Here is a tiny trained network, its code and every weight. The questions are about switching its units off for an input and a class, where a switched-off unit gives its printed mean instead of its output.

import numpy as np


def w(rows, s, z=0):
    codes = np.array(rows[::2]) - 128.0
    scale = np.full(codes.shape[1], s)
    scale[-1] = z or s
    return codes * scale


def f(y):
    return y / 2 * (1 + np.tanh(0.7978845608 * (y + 0.044715 * y**3)))


def log_softmax(a):
    a = a - a.max(-1, keepdims=True)
    return a - np.log(np.exp(a).sum(-1, keepdims=True))


def net(x, mask):
    res = np.array(x, float).reshape(1, 7) / 4 @ E
    y = f(res @ A[0][:, :-1].T + A[0][:, -1])
    res = res + np.where(mask, y, B[0][:, -1]) @ B[0][:, :-1]
    return log_softmax(res[-1] @ U[:, :-1].T + U[:, -1])


A, B = {}, {}
E = w([
[251,156,115,194],'x0',
[65,191,216,188],'x1',
[120,97,63,109],'x2',
[133,117,101,5],'x3',
[153,126,188,109],'x4',
[183,10,201,119],'x5',
[159,192,150,1],'x6',
],0.0053)
A[0] = w([
[100,179,39,92,253],'N0',
[252,134,128,151,147],'N1',
[222,107,182,126,111],'N2',
[140,42,113,193,130],'N3',
[73,200,228,181,121],'N4',
[122,42,170,58,126],'N5',
],0.015,0.0041)
B[0] = w([
[68,188,4,72,236],'N0',
[225,226,87,136,231],'N1',
[248,129,188,148,207],'N2',
[103,28,102,225,227],'N3',
[41,233,240,136,253],'N4',
[117,21,170,29,213],'N5',
],0.02,0.0078)
U = w([
[110,164,81,57,114],'0',
[251,156,143,144,117],'1',
[70,190,247,119,100],'2',
[130,14,144,165,89],'3',
[106,75,107,225,120],'4',
[133,54,179,2,83],'5',
[86,159,82,85,254],'6',
],0.0061,0.0034)

Each question gives the input, the list of numbers given to net, and the class t.
The units are the neurons (one row each of A and B). Each row of codes is followed by its name. A weight is (code - 128) times the scale printed after its matrix; where a second scale follows, it is the last column's (A, B and U).
mask holds one flag per neuron, in row order. A switched-off neuron (its flag False) gives its mean, the last column of its row in B, instead of its output. The means were averaged over made-up inputs and are rounded, as every weight is.
A unit's drop is (log p(t) with every unit on - log p(t) with that unit switched off) / (log p(t) with every unit on - log p(t) with every unit switched off).
The circuit of an input: a set's keep is (log p(t) with only the set's units on - log p(t) with every unit switched off) / (log p(t) with every unit on - log p(t) with every unit switched off). Starting from all 6 units, units are removed one at a time, each time the one whose removal leaves the highest keep (on an exact tie, the one counted first), for as long as the keep stays at least 0.8.
units of the circuit, in order: the units of the circuit, biggest drop first
unit that matters most: the unit with the biggest drop
top k neurons: the k neurons with the biggest drops, biggest first
drop of u: that unit's drop, to one decimal
input [-4,1,-1,-4,0,6,8], class 5: units of the circuit, in order : N5
input [-1,-3,-2,4,-7,0,-7], class 4: top 2 neurons : N3, N5
input [2,0,1,0,-7,2,-1], class 4: top 2 neurons : N5, N4
input [-7,4,6,-3,3,7,-7], class 3: units of the circuit, in order : N3, N5
input [2,-3,7,-5,-2,-2,-6], class 4: top 2 neurons : N3, N5
input [1,-1,4,4,2,6,-3], class 3: units of the circuit, in order : N3, N0
input [-1,-5,6,-8,-1,1,-3], class 4: top 2 neurons : N5, N3
input [3,-6,-6,0,7,2,-6], class 1: top 2 neurons : N1, N2
input [0,4,6,-3,-6,5,3], class 4: top 2 neurons : N4, N5
input [6,7,0,0,8,6,-3], class 1: top 2 neurons : N2, N1
input [5,-4,-3,8,-5,4,2], class 1: drop of N0 : 0.0
input [-7,-2,3,1,-1,2,1], class 5: drop of N5 : 0.7
input [-8,-7,-6,4,8,2,-5], class 5: drop of N5 : 0.4
input [5,-2,5,-6,1,-7,-8], class 4: unit that matters most : N3
